Below are the code and all the weights of a small trained network. Each question names an input and a class and asks about switching units off, where a switched-off unit gives its printed mean instead of its output.

import numpy as np


def w(rows, s, z=0):
    codes = np.array(rows[::2]) - 128.0
    scale = np.full(codes.shape[1], s)
    scale[-1] = z or s
    return codes * scale


def f(y):
    return y / 2 * (1 + np.tanh(0.7978845608 * (y + 0.044715 * y**3)))


def log_softmax(a):
    a = a - a.max(-1, keepdims=True)
    return a - np.log(np.exp(a).sum(-1, keepdims=True))


def net(x, mask):
    res = np.array(x, float).reshape(1, 6) / 4 @ E
    y = f(res @ A[0][:, :-1].T + A[0][:, -1])
    res = res + np.where(mask, y, B[0][:, -1]) @ B[0][:, :-1]
    return log_softmax(res[-1] @ U[:, :-1].T + U[:, -1])


A, B = {}, {}
E = w([
[156,90,79,121],'x0',
[103,139,87,203],'x1',
[254,150,117,156],'x2',
[159,84,72,119],'x3',
[124,132,133,127],'x4',
[105,212,86,96],'x5',
],0.008)
A[0] = w([
[114,143,124,186,105],'neuron 1',
[132,87,164,166,41],'neuron 2',
[125,58,118,127,208],'neuron 3',
[189,128,148,186,119],'neuron 4',
[106,183,193,167,173],'neuron 5',
[125,204,140,102,113],'neuron 6',
[135,181,92,100,76],'neuron 7',
[139,87,163,151,98],'neuron 8',
[139,91,157,147,108],'neuron 9',
[126,174,103,106,73],'neuron 10',
[115,170,184,151,123],'neuron 11',
[216,144,185,124,176],'neuron 12',
[159,176,165,150,236],'neuron 13',
[87,103,107,138,94],'neuron 14',
[172,105,189,37,85],'neuron 15',
[124,146,106,115,225],'neuron 16',
[184,156,117,141,99],'neuron 17',
[144,75,173,141,96],'neuron 18',
[115,128,100,167,45],'neuron 19',
[128,125,201,160,205],'neuron 20',
[113,148,129,249,59],'neuron 21',
[137,149,111,87,72],'neuron 22',
[98,119,131,133,87],'neuron 23',
[130,81,185,160,108],'neuron 24',
[104,133,120,202,65],'neuron 25',
[129,172,99,107,45],'neuron 26',
[160,156,115,164,69],'neuron 27',
[138,59,154,167,83],'neuron 28',
[136,115,164,75,81],'neuron 29',
[83,109,131,122,98],'neuron 30',
[175,132,146,159,129],'neuron 31',
[108,140,98,192,59],'neuron 32',
[151,118,151,49,64],'neuron 33',
[74,109,121,134,109],'neuron 34',
[120,169,71,101,73],'neuron 35',
[147,123,159,56,53],'neuron 36',
[129,95,144,140,14],'neuron 37',
[83,107,102,151,108],'neuron 38',
[170,161,144,172,120],'neuron 39',
[69,90,162,121,149],'neuron 40',
[101,134,110,138,1],'neuron 41',
[173,155,138,156,82],'neuron 42',
[111,128,75,199,91],'neuron 43',
[135,119,151,71,53],'neuron 44',
],0.014,0.0051)
B[0] = w([
[174,126,159,163,141],'neuron 1',
[55,230,161,164,136],'neuron 2',
[133,110,66,104,208],'neuron 3',
[104,113,146,79,200],'neuron 4',
[146,28,37,137,211],'neuron 5',
[96,146,89,184,185],'neuron 6',
[25,191,125,132,157],'neuron 7',
[88,210,99,142,149],'neuron 8',
[62,188,93,146,146],'neuron 9',
[22,181,130,208,143],'neuron 10',
[128,38,78,155,172],'neuron 11',
[112,118,128,71,253],'neuron 12',
[128,100,106,84,229],'neuron 13',
[147,115,191,88,145],'neuron 14',
[171,108,172,222,204],'neuron 15',
[143,125,54,108,192],'neuron 16',
[40,115,174,75,182],'neuron 17',
[50,226,84,186,162],'neuron 18',
[147,125,216,197,121],'neuron 19',
[108,117,55,137,205],'neuron 20',
[163,83,204,182,168],'neuron 21',
[90,190,133,225,132],'neuron 22',
[133,157,170,92,130],'neuron 23',
[83,223,61,163,168],'neuron 24',
[194,172,191,166,140],'neuron 25',
[45,196,162,155,134],'neuron 26',
[119,118,176,85,148],'neuron 27',
[39,230,68,167,169],'neuron 28',
[179,128,181,160,149],'neuron 29',
[130,153,180,56,154],'neuron 30',
[77,107,149,89,175],'neuron 31',
[167,122,207,209,140],'neuron 32',
[175,109,209,250,159],'neuron 33',
[133,116,184,49,164],'neuron 34',
[55,169,114,190,156],'neuron 35',
[193,106,240,237,152],'neuron 36',
[51,200,192,151,114],'neuron 37',
[158,111,181,91,153],'neuron 38',
[81,91,167,53,177],'neuron 39',
[126,102,150,50,206],'neuron 40',
[58,219,254,151,111],'neuron 41',
[83,138,202,61,159],'neuron 42',
[202,88,198,187,165],'neuron 43',
[178,119,227,180,136],'neuron 44',
],0.0066,0.0063)
U = w([
[10,254,89,195,50],'0',
[228,99,244,223,70],'1',
[138,79,68,115,227],'2',
[143,106,92,96,233],'3',
[95,119,194,6,1],'4',
[148,88,60,131,180],'5',
],0.0088,0.0064)

Each question gives the input, the list of numbers given to net, and the class t.
The units are the neurons (one row each of A and B). Each row of codes is followed by its name. A weight is (code - 128) times the scale printed after its matrix; where a second scale follows, it is the last column's (A, B and U).
mask holds one flag per neuron, in row order. A switched-off neuron (its flag False) gives its mean, the last column of its row in B, instead of its output. The means were averaged over made-up inputs and are rounded, as every weight is.
A unit's drop is (log p(t) with every unit on - log p(t) with that unit switched off) / (log p(t) with every unit on - log p(t) with every unit switched off).
The circuit of an input: a set's keep is (log p(t) with only the set's units on - log p(t) with every unit switched off) / (log p(t) with every unit on - log p(t) with every unit switched off). Starting from the 12 units with the biggest drops (on a tie, the unit counted first), units are removed one at a time, each time the one whose removal leaves the highest keep (on an exact tie, the one counted first), for as long as the keep stays at least 0.8.
units of the circuit, in order: the units of the circuit, biggest drop first
unit that matters most: the unit with the biggest drop
top k neurons: the k neurons with the biggest drops, biggest first
drop of u: that unit's drop, to one decimal
input [-5,8,-4,-6,-6,-6], class 1: units of the circuit, in order -> (neuron 21)
input [-1,-5,4,0,-1,2], class 1: units of the circuit, in order -> (neuron 15; neuron 33)
input [-3,-5,3,1,0,5], class 0: units of the circuit, in order -> (neuron 7; neuron 6)
input [4,1,-6,6,-5,-7], class 0: units of the circuit, in order -> (neuron 28; neuron 18)
input [-4,-7,4,6,2,-7], class 0: units of the circuit, in order -> (neuron 18; neuron 28; neuron 24)
input [5,4,8,6,6,8], class 0: units of the circuit, in order -> (neuron 35; neuron 7)
input [-5,5,5,-7,2,-2], class 2: units of the circuit, in order -> (neuron 5; neuron 11)
input [-5,2,-8,0,-2,5], class 4: units of the circuit, in order -> (neuron 34; neuron 40)
input [-5,-8,-1,-6,5,-8], class 0: top 2 neurons -> (neuron 24; neuron 18)
input [-7,-7,-6,2,4,-4], class 1: units of the circuit, in order -> (neuron 15; neuron 36)
input [-3,6,-7,-8,6,1], class 2: top 3 neurons -> (neuron 5; neuron 11; neuron 20)
input [7,-8,3,6,-1,-8], class 0: top 2 neurons -> (neuron 28; neuron 18)
input [5,5,-6,2,-3,5], class 4: drop of neuron 5 -> 0.2
input [1,8,6,-7,-3,3], class 1: unit that matters most -> neuron 21
input [-2,3,7,-4,1,2], class 4: drop of neuron 5 -> -0.1
